Here is a tiny trained network, its code and every weight. The questions are about switching its units off for an input and a class, where a switched-off unit gives its printed mean instead of its output.

import numpy as np


def w(rows, s, z=0):
    codes = np.array(rows[::2]) - 128.0
    scale = np.full(codes.shape[1], s)
    scale[-1] = z or s
    return codes * scale


def f(y):
    return y / 2 * (1 + np.tanh(0.7978845608 * (y + 0.044715 * y**3)))


def log_softmax(a):
    a = a - a.max(-1, keepdims=True)
    return a - np.log(np.exp(a).sum(-1, keepdims=True))


def net(x, mask):
    res = np.array(x, float).reshape(1, 7) / 4 @ E
    y = f(res @ A[0][:, :-1].T + A[0][:, -1])
    res = res + np.where(mask, y, B[0][:, -1]) @ B[0][:, :-1]
    return log_softmax(res[-1] @ U[:, :-1].T + U[:, -1])


A, B = {}, {}
E = w([
[36,111,91,76,253,54,133,68,140,88,94],'x0',
[98,152,167,106,221,82,102,141,149,162,221],'x1',
[115,198,103,81,137,102,200,81,75,97,158],'x2',
[183,24,43,211,232,103,88,151,149,198,159],'x3',
[229,58,6,186,153,111,154,93,134,139,94],'x4',
[224,174,169,147,158,128,123,113,178,131,171],'x5',
[78,55,119,77,128,144,87,150,16,195,147],'x6',
],0.0073)
A[0] = w([
[45,167,185,46,131,122,131,103,96,98,103,4],'n1',
[165,54,100,157,47,149,114,154,112,159,110,85],'n2',
[145,105,129,123,117,133,107,130,123,149,103,61],'n3',
[110,107,88,106,180,108,138,109,108,139,126,109],'n4',
[146,163,124,135,135,124,143,117,178,95,83,80],'n5',
[133,135,128,136,129,129,141,117,172,100,107,95],'n6',
[83,95,154,96,197,87,90,147,171,164,169,32],'n7',
[146,77,133,149,148,146,99,137,128,137,116,30],'n8',
[124,108,121,131,146,144,136,131,122,117,151,60],'n9',
[108,145,131,123,125,129,139,111,98,125,124,43],'n10',
[82,127,119,111,34,133,134,150,93,133,123,50],'n11',
[158,193,146,143,113,136,149,127,144,123,158,82],'n12',
[141,179,145,160,130,137,130,151,104,130,173,26],'n13',
[169,44,119,145,173,141,94,124,102,152,93,83],'n14',
[63,95,144,133,252,126,91,152,138,152,166,75],'n15',
[129,108,118,132,93,135,123,143,116,137,133,60],'n16',
[54,160,164,107,55,159,135,134,46,118,106,168],'n17',
[140,154,155,125,119,131,127,129,119,124,155,92],'n18',
[119,102,55,90,202,103,158,99,51,122,97,14],'n19',
[169,165,171,113,105,129,131,135,109,153,190,82],'n20',
[133,95,61,95,173,108,151,93,72,128,114,79],'n21',
[142,168,120,139,114,110,153,114,205,90,90,18],'n22',
[71,155,156,77,115,116,127,115,117,126,116,6],'n23',
[120,112,113,131,158,135,137,105,96,117,110,24],'n24',
[132,164,139,116,127,129,136,124,110,129,152,127],'n25',
],0.013,0.0034)
B[0] = w([
[101,157,92,4,193,130,132,145,114,127,74,244],'n1',
[193,59,116,175,112,112,125,117,142,134,96,236],'n2',
[148,111,126,134,132,147,139,144,125,130,112,146],'n3',
[112,153,106,162,110,136,127,127,107,127,183,197],'n4',
[110,151,136,166,146,134,127,163,188,133,81,169],'n5',
[115,142,123,137,140,149,128,110,160,145,85,152],'n6',
[68,117,231,155,150,131,138,101,129,129,147,216],'n7',
[169,98,127,75,167,117,140,108,108,117,101,172],'n8',
[112,107,112,123,140,131,119,120,136,113,143,131],'n9',
[128,114,102,90,124,126,73,162,172,152,100,139],'n10',
[88,94,141,173,51,138,111,132,129,132,118,188],'n11',
[174,184,172,132,111,133,118,128,145,136,153,173],'n12',
[175,139,133,106,124,128,135,137,103,115,165,148],'n13',
[187,101,103,89,213,135,130,138,94,134,92,230],'n14',
[63,84,233,173,155,128,123,135,146,126,185,248],'n15',
[138,105,139,156,111,126,136,115,123,108,118,145],'n16',
[64,82,117,87,29,109,140,123,106,120,90,240],'n17',
[157,142,125,105,97,86,166,110,122,146,158,147],'n18',
[96,164,42,172,106,128,140,129,112,128,210,225],'n19',
[200,145,144,95,86,136,118,136,97,116,171,174],'n20',
[101,164,56,168,146,137,110,142,111,114,161,209],'n21',
[100,161,130,161,133,114,124,94,190,117,91,179],'n22',
[106,129,97,49,161,142,130,118,133,138,116,189],'n23',
[143,156,101,133,107,107,116,127,108,166,145,146],'n24',
[159,134,125,90,103,143,108,159,149,156,127,150],'n25',
],0.02,0.013)
U = w([
[159,201,114,159,147,150,152,95,255,110,93,185],'0',
[90,98,182,135,207,164,113,114,139,150,181,140],'1',
[115,141,32,172,182,156,124,125,113,138,188,105],'2',
[209,55,89,159,206,168,113,118,126,161,114,6],'3',
[123,37,109,147,54,157,119,133,114,135,83,79],'4',
[66,130,99,26,106,155,132,145,119,129,93,128],'5',
[218,188,157,91,102,170,139,134,165,142,176,252],'6',
],0.007,0.0018)

Each question gives the input, the list of numbers given to net, and the class t.
The units are the neurons (one row each of A and B). Each row of codes is followed by its name. A weight is (code - 128) times the scale printed after its matrix; where a second scale follows, it is the last column's (A, B and U).
mask holds one flag per neuron, in row order. A switched-off neuron (its flag False) gives its mean, the last column of its row in B, instead of its output. The means were averaged over made-up inputs and are rounded, as every weight is.
A unit's drop is (log p(t) with every unit on - log p(t) with that unit switched off) / (log p(t) with every unit on - log p(t) with every unit switched off).
The circuit of an input: a set's keep is (log p(t) with only the set's units on - log p(t) with every unit switched off) / (log p(t) with every unit on - log p(t) with every unit switched off). Starting from the 12 units with the biggest drops (on a tie, the unit counted first), units are removed one at a time, each time the one whose removal leaves the highest keep (on an exact tie, the one counted first), for as long as the keep stays at least 0.8.
circuit, biggest first: the units of the circuit, biggest drop first
unit that matters most: the unit with the biggest drop
top k neurons: the k neurons with the biggest drops, biggest first
drop when u is switched off: that unit's drop, to one decimal
input [-8,0,8,-2,-4,5,6], class 6: top neuron => n20
input [-7,3,-5,3,-1,-2,-3], class 3: circuit, biggest first => n17, n2
input [-4,-5,4,-2,-6,3,-7], class 6: top 3 neurons => n20, n12, n13
input [-5,-5,4,3,-7,-3,-3], class 4: top 2 neurons => n1, n11
input [8,0,1,-3,4,8,-2], class 0: top 2 neurons => n22, n5
input [-6,-1,-5,-8,8,8,-4], class 0: top 2 neurons => n22, n5
input [7,1,-1,0,0,-7,7], class 2: top 2 neurons => n19, n21
input [2,-8,-7,-2,6,-7,-5], class 3: top 2 neurons => n2, n17
input [5,-5,-6,2,-2,5,-1], class 3: top 2 neurons => n15, n7
input [5,2,-5,8,8,-3,-4], class 2: top 3 neurons => n19, n21, n4
input [4,-5,-4,8,-3,-5,-5], class 3: top 3 neurons => n14, n8, n17
input [2,4,1,-2,4,2,8], class 2: top 2 neurons => n19, n21
input [5,-2,5,6,-5,-4,1], class 2: top 3 neurons => n19, n21, n4
input [0,-5,-1,-7,3,3,7], class 4: circuit, biggest first => n11
input [-8,8,-3,-7,-8,8,7], class 5: top 2 neurons => n17, n1
input [-4,-1,-8,0,-1,8,3], class 3: drop when n16 is switched off => 0.0
input [-8,1,-8,-2,4,6,2], class 3: drop when n2 is switched off => 0.3
input [5,3,2,-1,1,-4,1], class 2: drop when n19 is switched off => 0.6
input [-3,6,-4,-2,5,-2,-2], class 3: drop when n22 is switched off => 0.1
input [5,1,6,-7,-2,7,-8], class 0: unit that matters most => n22
